[9, 238, 252, 10, 4] => 9
[15, -32, -13, 38, 2, 33, -29] => -13
[[71, 77, 16, 47], [76, 71, 60, 44], [77, 85, 61, 55]] => 44
[[593, 632, 781, 320], [537, 357, 668, 599], [667, 525, 859, 169]] => 599
[-931, 647, -885, -859, -734] => -931
[8, 85, 70, 40, 47, 64, 35] => 70
[[132, 158, 72, 162, 178, 176, 195], [165, 125, 148, 29, 166, 66, 124], [84, 164, 94, 94, 118, 60, 167]] => 94
---
[50 20 10 41] 41
[ 38  -8  39  12 -26] -26
[-50   2   3 -38   4  13 -51] -51
[  9  -1 -35   3 -30 -42  12] 12
[-17 -27   6  43] 43
[ 53 -55   1  50] 50
[ 29 -44   5  11] 11
[-34 -20   3 -50] -50
---
[[35, -42, 12, 23],
 [22, 27, -41, 2]] result: -42

[[-52, 29, 3, 41, 20],
 [10, 7, 19, 1, 23],
 [16, -5, -19, 14, -1]] result: 7

[[-29, -26, 41, 24, 25, -19],
 [15, 8, -16, -26, 25, 54]] result: -26

[[-38, 7, 24, 39, 36, 28],
 [19, 1, -4, -19, -21, -18],
 [21, 6, -7, -20, -19, -15]] result: 1

[[42, -51, 29, 47, -24],
 [13, 20, 18, 6, 0]] result: -51

[[-46, 1, -25, 8],
 [-16, -8, -30, 5],
 [9, 0, 19, -16]] result: -8

[[51, -32, 47, 17],
 [17, -32, -36, 29]] result: -32

[[7, -22, 45, -20],
 [14, -16, 39, -8],
 [4, -16, 51, -13]] result: -16

[[23, 1, -14, 48, 37],
 [29, 2, -10, 40, 29]] result: 1

[[-41, 44, -44, 26, 24],
 [44, -30, 36, -5, -39]] result: 44
---
[18  5 26 14 50]: 18, 50

[ -5 -42  39   3]: -5, 3

[[-28  37  36 -33  43  44  36]
 [-32  44  30 -36  36  38  30]
 [  0  15  -2   1  11   4  -1]]: -28, -1

[[ -5   2  -6   3]
 [-15  18 -49  27]
 [ 15  -3   8  -3]]: -5, -3

[[-49   8   4  -4]
 [ -1  -5   0  -1]
 [  2   1  -2   0]]: -49, 0

[-29  13   1  50]: -29, 50

[ 49 -29 -20 -12]: 49, -12

[[-10   6 -21   3 -43  26]
 [ -3   2  -5   2  -9   7]]: -10, 7

[[-52  -1 -35 -31  11  13   1]
 [  6 -13   0   6 -38   0 -12]
 [ 20  -1 -17 -12 -50  10  -2]]: -52, -2
---
[[-22  -5 -43  30 -31]
 [ 14  18 -23  42 -29]
 [-40  33   6  -6   1]] out 6

[[-16  31 -16 -24 -14   5]
 [ 36   2 -27   5  -3  30]
 [ 12 -37  34  40  43 -49]] out 34

[[ 37  -8 -41 -15   0   4]
 [ -4 -23  -7 -19  -9 -49]
 [-10   4   2   7  46  33]] out 2

[[ 25  -6  -7 -13]
 [ 34 -42  -6 -43]
 [ -1  -3  -3   2]] out -3

[[ 49 -13  -8  22 -14]
 [  8 -20 -31  53   7]
 [  9 -21 -31  52   6]] out -31

[[  7   2   4 -11   7   9  10]
 [ 12  19   0 -11   4   2   9]
 [  2   7   7 -55   0   1  35]] out 7

[[ -1  11  13   8   6]
 [ 10 -48 -46 -12 -29]
 [  3 -18 -20  -9 -11]] out -20

[[-47 -28 -17 -26  -8  27]
 [ 27  27   0  18  -4 -26]
 [-35 -38  -9 -28  -5  15]] out -9

[[ 12 -27  32 -28   0 -16]
 [-52  -3  36  -3   0 -17]
 [-18  28  -3  29   0  16]] out -3

[[-19  13   2 -20 -30]
 [-30  26  31 -27 -25]
 [-14  -5  40 -41   9]] out 40
---
Q:
[[ 0.418  1.135 -1.123 -1.579]
 [ 0.119 -1.122  0.994  0.693]]
A: 1.135

Q: [ 10.79   9.98  16.35 -15.47]
A: 9.98

Q:
[[ 0.09 -0.09  0.19 -0.13]
 [ 0.14  0.07 -0.07 -0.10]]
A: -0.09

Q: [  52.86 -108.17   99.89  -81.16]
A: -108.17

Q: [ 1.25  0.23  0.44 -0.95]
A: 0.23

Q:
[[-1.2 -1.2  1.0  0.9]
 [ 1.1 -0.1 -1.8  1.8]
 [-1.0 -1.3  0.2  1.1]]
A: -1.2

Q: [ 178.0 -104.9   62.0  -53.1]
A: -104.9
---
[[1 5 4 4 5]
 [1 8 4 4 4]] -> 5

[[865 472 475 729 370 285 161]
 [637 478 432 573 377 331 265]
 [371 390 385 373 393 489 395]] -> 265

[[ 80 564 461 812 530 576 625]
 [ 73 572 463 810 524 584 623]] -> 625

[[87  8 15 98]
 [44 85 95 90]] -> 98

[[56 51 54 48 69]
 [ 7 51 51 53 61]
 [54 47 52 51 81]] -> 61

[[145  12 151 149 178 230 144]
 [ 53 142 238 233  57  73 235]] -> 144
---
[[  8 -19  23  41]
 [  9  -2 -14 -37]
 [ 32 -32  -2   8]]: 8

[-45  51   2  -9]: -9

[[  1  26  18 -22 -22  23]
 [ -1 -15  43  14  15 -26]
 [ -1  26 -17 -25 -22  26]]: 26

[ 18   1 -17 -41   2  29 -43]: -43

[[-31  11  -9 -30  22]
 [-36  35  48 -39  21]
 [ 19 -33 -18  18 -41]]: -41

[-52 -37 -26   5  -3  28  -5]: -5
